Below are the code and all the weights of a small trained network. Each question names an input and a target symbol and asks about switching units off, where a switched-off unit gives its printed mean instead of its output.

import numpy as np


def w(rows, s, z=0):
    codes = np.array(rows[::2]) - 128.0
    scale = np.full(codes.shape[1], s)
    scale[-1] = z or s
    return codes * scale


def f(y):
    return np.maximum(y, 0)


def softmax(a):
    e = np.exp(a - a.max(-1, keepdims=True))
    return e / e.sum(-1, keepdims=True)


def log_softmax(a):
    a = a - a.max(-1, keepdims=True)
    return a - np.log(np.exp(a).sum(-1, keepdims=True))


def net(x, mask):
    ids = ['αγεθτω'.index(c) for c in x.split()]
    T = len(ids)
    res = E[ids] + P[:T]
    r = res
    for j in range(3):
        rows = slice(2 * j, 2 * j + 2)
        q, k, v = (r @ M[0][rows].T for M in (Q, K, V))
        z = softmax(np.where(np.tri(T) > 0, q @ k.T / 2**0.5, -1e9)) @ v
        o = O[0][rows]
        res = res + np.where(mask[j], z, o[:, -1]) @ o[:, :-1]
    y = f(res @ A[0][:, :-1].T + A[0][:, -1])
    res = res + np.where(mask[3:15], y, B[0][:, -1]) @ B[0][:, :-1]
    return log_softmax(res[-1] @ U[:, :-1].T + U[:, -1])


Q, K, V, O, A, B = {}, {}, {}, {}, {}, {}
E = w([
[153,94,107,98,74,164],'α',
[173,173,90,166,104,199],'γ',
[125,172,124,219,186,114],'ε',
[20,129,66,137,135,107],'θ',
[68,151,250,141,12,122],'τ',
[129,164,155,24,112,207],'ω',
],0.017)
P = w([
[70,116,29,125,53,64],'0',
[79,111,91,116,112,122],'1',
[88,113,121,107,146,161],'2',
[113,103,148,111,161,189],'3',
[144,85,167,121,177,204],'4',
[150,73,199,132,202,236],'5',
[107,83,203,105,251,251],'6',
],0.011)
Q[0] = w([
[88,177,102,149,65,131],'H0',
[70,142,143,183,130,242],'H0',
[166,115,117,158,121,253],'H1',
[240,209,167,138,75,93],'H1',
[88,8,82,61,81,198],'H2',
[172,40,175,4,61,82],'H2',
],0.0082)
K[0] = w([
[133,104,170,149,176,129],'H0',
[171,106,254,123,130,184],'H0',
[106,50,150,27,101,113],'H1',
[64,246,26,44,37,79],'H1',
[235,44,179,33,123,189],'H2',
[12,54,137,36,69,200],'H2',
],0.0089)
V[0] = w([
[137,100,182,179,72,115],'H0',
[131,80,82,183,104,191],'H0',
[91,204,36,144,142,54],'H1',
[122,116,66,164,92,199],'H1',
[149,196,182,149,254,156],'H2',
[186,114,177,45,83,179],'H2',
],0.0075)
O[0] = w([
[44,162,157,119,110,203,115],'H0',
[196,188,2,68,162,166,199],'H0',
[94,55,90,188,176,167,175],'H1',
[96,154,26,57,146,171,253],'H1',
[82,174,19,207,143,43,82],'H2',
[72,132,97,36,129,68,158],'H2',
],0.0068,0.0042)
A[0] = w([
[178,171,183,139,187,155,252],'N0',
[131,134,216,142,108,115,49],'N1',
[37,82,125,137,115,75,80],'N2',
[60,96,132,176,144,123,4],'N3',
[148,160,175,132,103,105,33],'N4',
[114,127,99,167,186,160,129],'N5',
[101,133,96,254,146,103,87],'N6',
[196,170,136,102,107,159,54],'N7',
[93,161,80,150,106,6,106],'N8',
[142,116,151,168,111,207,201],'N9',
[75,124,147,109,173,149,115],'N10',
[55,194,94,184,37,138,191],'N11',
],0.0099,0.0031)
B[0] = w([
[45,73,69,118,28,161,172],'N0',
[152,144,101,136,218,125,152],'N1',
[110,156,168,228,54,154,198],'N2',
[70,126,209,123,173,131,191],'N3',
[36,61,32,209,188,117,135],'N4',
[95,97,108,86,231,133,254],'N5',
[167,112,253,51,105,98,218],'N6',
[62,17,176,169,159,13,172],'N7',
[150,226,179,101,180,29,154],'N8',
[131,167,87,139,103,55,234],'N9',
[113,89,146,195,94,151,224],'N10',
[253,197,142,147,204,166,228],'N11',
],0.0071,0.008)
U = w([
[123,172,89,158,97,2,211],'α',
[207,159,139,107,187,76,57],'γ',
[204,237,40,123,144,129,241],'ε',
[183,209,154,139,79,179,89],'θ',
[64,59,99,155,170,126,6],'τ',
[140,158,129,4,92,125,148],'ω',
],0.007,0.0025)

Each question gives the input, a string of symbols that net reads in full, and the target symbol t.
The units are the heads (2 rows each of Q, K, V and O) and the neurons (one row each of A and B). Each row of codes is followed by its name. A weight is (code - 128) times the scale printed after its matrix; where a second scale follows, it is the last column's (O, A, B and U).
mask holds one flag per unit, heads first, then neurons. A switched-off unit (its flag False) gives its mean, the last column of its rows in O or B, instead of its output. The means were averaged over made-up inputs and are rounded, as every weight is.
A unit's drop is (log p(t) with every unit on - log p(t) with that unit switched off) / (log p(t) with every unit on - log p(t) with every unit switched off).
The circuit of an input: a set's keep is (log p(t) with only the set's units on - log p(t) with every unit switched off) / (log p(t) with every unit on - log p(t) with every unit switched off). Starting from the 12 units with the biggest drops (on a tie, the unit counted first), units are removed one at a time, each time the one whose removal leaves the highest keep (on an exact tie, the one counted first), for as long as the keep stays at least 0.8.
circuit, biggest first: the units of the circuit, biggest drop first
k most important neurons: the k neurons with the biggest drops, biggest first
heads that matter: for each layer, one digit per head in row order, 1 if its drop is at least 0.15 and else 0, layers parted by /
drop when u is switched off: that unit's drop, to one decimal
input γ θ τ, target θ: heads that matter -> 100
input γ θ θ θ θ γ, target τ: most important neuron -> (N11)
input τ θ ε τ θ γ θ, target ε: circuit, biggest first -> (H1, H2, N11)
input θ ω θ α θ, target ω: circuit, biggest first -> (H1, H2)
input ε γ θ θ γ, target τ: circuit, biggest first -> (N7, N11)
input ε ω θ θ θ ε θ, target γ: 3 most important neurons -> (N6, N8, N11)
input θ γ γ θ, target ε: heads that matter -> 110
input γ θ θ θ θ ε θ, target γ: heads that matter -> 001
input θ θ θ θ θ τ θ, target θ: heads that matter -> 110
input θ θ τ ε, target γ: 2 most important neurons -> (N6, N11)
input θ τ θ, target θ: drop when N10 is switched off -> 0.0
input θ θ θ ω θ, target α: drop when N8 is switched off -> 0.3
input ω τ θ θ α θ, target ω: drop when N4 is switched off -> 0.0
